Below is a small trained network, with its code and all its weights. Each question gives an input and a target symbol and asks what happens when units are switched off, that is, made to give their printed mean instead of their output.

import numpy as np


def w(rows, s, z=0):
    codes = np.array(rows[::2]) - 128.0
    scale = np.full(codes.shape[1], s)
    scale[-1] = z or s
    return codes * scale


def norm(h):
    return h / np.sqrt((h * h).mean(-1, keepdims=True) + 1e-5)


def f(y):
    return y / 2 * (1 + np.tanh(0.7978845608 * (y + 0.044715 * y**3)))


def softmax(a):
    e = np.exp(a - a.max(-1, keepdims=True))
    return e / e.sum(-1, keepdims=True)


def log_softmax(a):
    a = a - a.max(-1, keepdims=True)
    return a - np.log(np.exp(a).sum(-1, keepdims=True))


def net(x, mask):
    ids = ['ΓΔΘΠαβεζημξστψω'.index(c) for c in x.split()]
    T = len(ids)
    res = E[ids] + P[:T]
    u = 0
    for l in range(2):
        q, k, v = (norm(res) @ M[l].T for M in (Q, K, V))
        z = softmax(np.where(np.tri(T) > 0, q @ k.T / 2**0.5, -1e9)) @ v
        res = res + np.where(mask[u], z, O[l][:, -1]) @ O[l][:, :-1]
        u += 1
        y = f(norm(res) @ A[l][:, :-1].T + A[l][:, -1])
        res = res + np.where(mask[u : u + 16], y, B[l][:, -1]) @ B[l][:, :-1]
        u += 16
    return log_softmax(norm(res)[-1] @ U[:, :-1].T + U[:, -1])


Q, K, V, O, A, B = {}, {}, {}, {}, {}, {}
E = w([
[45,7,214,4,170],'Γ',
[130,99,126,109,50],'Δ',
[237,41,178,124,56],'Θ',
[151,83,130,137,122],'Π',
[87,122,112,93,242],'α',
[102,178,182,141,103],'β',
[117,85,94,115,96],'ε',
[112,177,167,221,203],'ζ',
[174,176,96,96,151],'η',
[127,81,92,149,143],'μ',
[97,122,104,120,76],'ξ',
[98,128,107,107,56],'σ',
[97,98,80,124,87],'τ',
[163,142,209,188,33],'ψ',
[84,133,99,117,52],'ω',
],0.018)
P = w([
[76,93,36,254,116],'0',
[188,54,114,214,65],'1',
[192,86,101,164,74],'2',
[186,114,102,132,82],'3',
[177,155,139,111,83],'4',
[171,155,120,93,91],'5',
[169,175,130,83,89],'6',
[165,175,124,70,97],'7',
[158,186,128,59,101],'8',
[154,190,126,57,101],'9',
],0.0098)
Q[0] = w([
[44,225,5,164,198],'0.h1',
[55,35,78,27,186],'0.h1',
],0.0026)
K[0] = w([
[98,124,29,175,252],'0.h1',
[44,33,215,132,223],'0.h1',
],0.0034)
V[0] = w([
[56,3,225,116,124],'0.h1',
[131,161,118,59,209],'0.h1',
],0.0059)
O[0] = w([
[48,189,171,41,42,28],'0.h1',
[10,255,60,59,46,7],'0.h1',
],0.0098,0.0019)
A[0] = w([
[95,180,96,169,88,157],'0.n1',
[101,157,140,117,223,78],'0.n2',
[132,74,53,131,137,139],'0.n3',
[49,142,135,120,113,110],'0.n4',
[168,53,151,90,148,163],'0.n5',
[47,141,72,107,107,118],'0.n6',
[50,87,201,154,110,1],'0.n7',
[100,131,87,56,113,138],'0.n8',
[121,137,113,195,27,112],'0.n9',
[120,175,159,188,119,20],'0.n10',
[94,10,167,141,189,98],'0.n11',
[152,101,122,165,138,48],'0.n12',
[160,129,177,145,196,115],'0.n13',
[149,99,231,141,44,125],'0.n14',
[75,111,132,180,207,107],'0.n15',
[92,78,164,135,96,39],'0.n16',
],0.012,0.005)
B[0] = w([
[51,81,116,122,139,131],'0.n1',
[154,137,142,195,154,165],'0.n2',
[96,178,188,128,87,209],'0.n3',
[197,145,82,86,152,131],'0.n4',
[104,161,142,107,79,253],'0.n5',
[178,177,141,134,166,152],'0.n6',
[214,5,2,100,128,123],'0.n7',
[150,140,183,136,132,174],'0.n8',
[110,111,157,180,126,180],'0.n9',
[139,179,122,121,196,116],'0.n10',
[46,154,87,125,120,193],'0.n11',
[121,129,122,89,94,146],'0.n12',
[90,107,94,146,94,167],'0.n13',
[59,228,106,105,170,240],'0.n14',
[80,164,205,159,161,158],'0.n15',
[172,91,62,117,178,132],'0.n16',
],0.0087,0.0066)
Q[1] = w([
[132,102,108,111,168],'1.h1',
[110,8,118,81,146],'1.h1',
],0.013)
K[1] = w([
[157,196,97,148,176],'1.h1',
[152,250,144,210,66],'1.h1',
],0.011)
V[1] = w([
[203,116,3,156,77],'1.h1',
[150,230,226,221,46],'1.h1',
],0.0064)
O[1] = w([
[70,232,146,125,201,83],'1.h1',
[104,205,118,176,2,255],'1.h1',
],0.0093,0.003)
A[1] = w([
[145,110,179,64,167,2],'1.n1',
[155,108,132,88,72,132],'1.n2',
[88,193,98,125,221,107],'1.n3',
[197,123,175,176,182,54],'1.n4',
[56,52,192,76,43,156],'1.n5',
[43,140,155,217,65,51],'1.n6',
[40,125,88,216,107,29],'1.n7',
[160,107,146,132,86,117],'1.n8',
[189,67,194,134,53,133],'1.n9',
[141,148,113,182,148,24],'1.n10',
[141,138,75,152,82,53],'1.n11',
[100,152,157,112,81,147],'1.n12',
[223,100,97,168,82,130],'1.n13',
[35,161,152,249,128,145],'1.n14',
[153,124,125,179,42,125],'1.n15',
[143,169,148,62,122,66],'1.n16',
],0.013,0.0038)
B[1] = w([
[66,200,135,23,195,147],'1.n1',
[116,136,159,151,159,165],'1.n2',
[137,86,52,163,73,167],'1.n3',
[153,165,132,141,84,148],'1.n4',
[254,83,148,97,110,213],'1.n5',
[76,226,78,123,160,238],'1.n6',
[16,127,129,125,140,184],'1.n7',
[59,131,113,138,141,146],'1.n8',
[76,134,46,110,156,172],'1.n9',
[172,154,144,70,128,134],'1.n10',
[157,85,171,146,199,156],'1.n11',
[100,133,146,82,145,192],'1.n12',
[66,75,172,79,89,165],'1.n13',
[99,93,236,28,115,244],'1.n14',
[80,184,163,134,172,212],'1.n15',
[123,119,118,205,136,153],'1.n16',
],0.0093,0.011)
U = w([
[173,108,142,90,164,15],'Γ',
[181,188,33,152,83,252],'Δ',
[208,194,218,91,107,72],'Θ',
[151,22,87,41,75,183],'Π',
[143,103,120,154,124,63],'α',
[34,146,140,124,145,227],'β',
[168,150,103,127,250,78],'ε',
[160,67,169,164,185,195],'ζ',
[141,98,123,157,121,74],'η',
[127,112,71,128,170,94],'μ',
[145,109,117,148,129,30],'ξ',
[142,100,122,151,127,55],'σ',
[139,98,118,151,117,44],'τ',
[141,91,118,152,119,78],'ψ',
[141,104,113,144,117,50],'ω',
],0.012,0.0038)

Each question gives the input, a string of symbols that net reads in full, and the target symbol t.
The units are the heads (2 rows each of Q, K, V and O) and the neurons (one row each of A and B). Each row of codes is followed by its name. A weight is (code - 128) times the scale printed after its matrix; where a second scale follows, it is the last column's (O, A, B and U).
mask holds one flag per unit, layer by layer, with each layer's heads first. A switched-off unit (its flag False) gives its mean, the last column of its rows in O or B, instead of its output. The means were averaged over made-up inputs and are rounded, as every weight is.
A unit's drop is (log p(t) with every unit on - log p(t) with that unit switched off) / (log p(t) with every unit on - log p(t) with every unit switched off).
The circuit of an input: a set's keep is (log p(t) with only the set's units on - log p(t) with every unit switched off) / (log p(t) with every unit on - log p(t) with every unit switched off). Starting from the 12 units with the biggest drops (on a tie, the unit counted first), units are removed one at a time, each time the one whose removal leaves the highest keep (on an exact tie, the one counted first), for as long as the keep stays at least 0.8.
units of the circuit, in order: the units of the circuit, biggest drop first
unit that matters most: the unit with the biggest drop
top k neurons: the k neurons with the biggest drops, biggest first
top k neurons in layer l: the k neurons of layer l with the biggest drops, biggest first
drop when u is switched off: that unit's drop, to one decimal
input Θ Γ Θ Θ η α ε ω ε ξ, target ε: top 2 neurons	(0.n7 1.n14)
input α ε Γ α ζ, target ζ: units of the circuit, in order	(1.h1 1.n6)
input μ ξ η Γ α Θ η α η, target ε: units of the circuit, in order	(1.h1 1.n14)
input Π ε Γ σ τ, target Π: units of the circuit, in order	(1.h1)
input α Π ε μ ε α Γ η ε Θ, target Π: units of the circuit, in order	(1.n6 1.n9)
input ξ Δ ξ τ ψ η η η Γ η, target Π: units of the circuit, in order	(1.h1 1.n15)
input α Θ α, target Θ: top 2 neurons in layer 0	(0.n15 0.n6)
input α Δ ζ η α τ ξ Θ, target β: top 3 neurons in layer 1	(1.n9 1.n15 1.n8)
input η η α α η Γ Θ, target Π: top 3 neurons	(1.n6 0.n8 1.n15)
input η Θ η, target Θ: top 4 neurons in layer 0	(0.n3 0.n14 0.n9 0.n8)
input Δ Γ ε, target Π: top 3 neurons	(0.n14 1.n15 1.n6)
input ε μ Π β α ψ η Π α, target Θ: top 4 neurons	(0.n2 0.n15 0.n8 1.n6)
input η ζ ψ, target β: top 2 neurons in layer 0	(0.n3 0.n15)
input η Γ η η α τ ε ξ η σ, target ε: unit that matters most	0.n7
input Δ η Θ ψ η Γ η μ, target Π: top 2 neurons	(0.n3 0.n14)
input η Π η, target Θ: top 4 neurons	(0.n3 1.n6 1.n13 1.n7)
input τ τ α Π ω ε ε, target Θ: top 2 neurons in layer 1	(1.n5 1.n7)
input ψ Γ α, target ε: top 2 neurons in layer 1	(1.n14 1.n5)
input η μ Θ η τ τ η, target Δ: top 2 neurons in layer 0	(0.n8 0.n9)
input η Θ Γ ε, target Π: unit that matters most	1.h1
input α Γ α η, target ε: top 3 neurons	(0.n7 1.n14 0.n16)
input σ ζ σ Π Γ μ, target Π: top 2 neurons in layer 0	(0.n3 0.n7)
input η ζ Γ, target Π: top 2 neurons in layer 0	(0.n7 0.n11)
input α Δ Θ ε ξ α Θ σ ε, target Θ: drop when 1.n7 is switched off	0.4
input η η η Γ ω, target Π: drop when 0.n13 is switched off	0.2
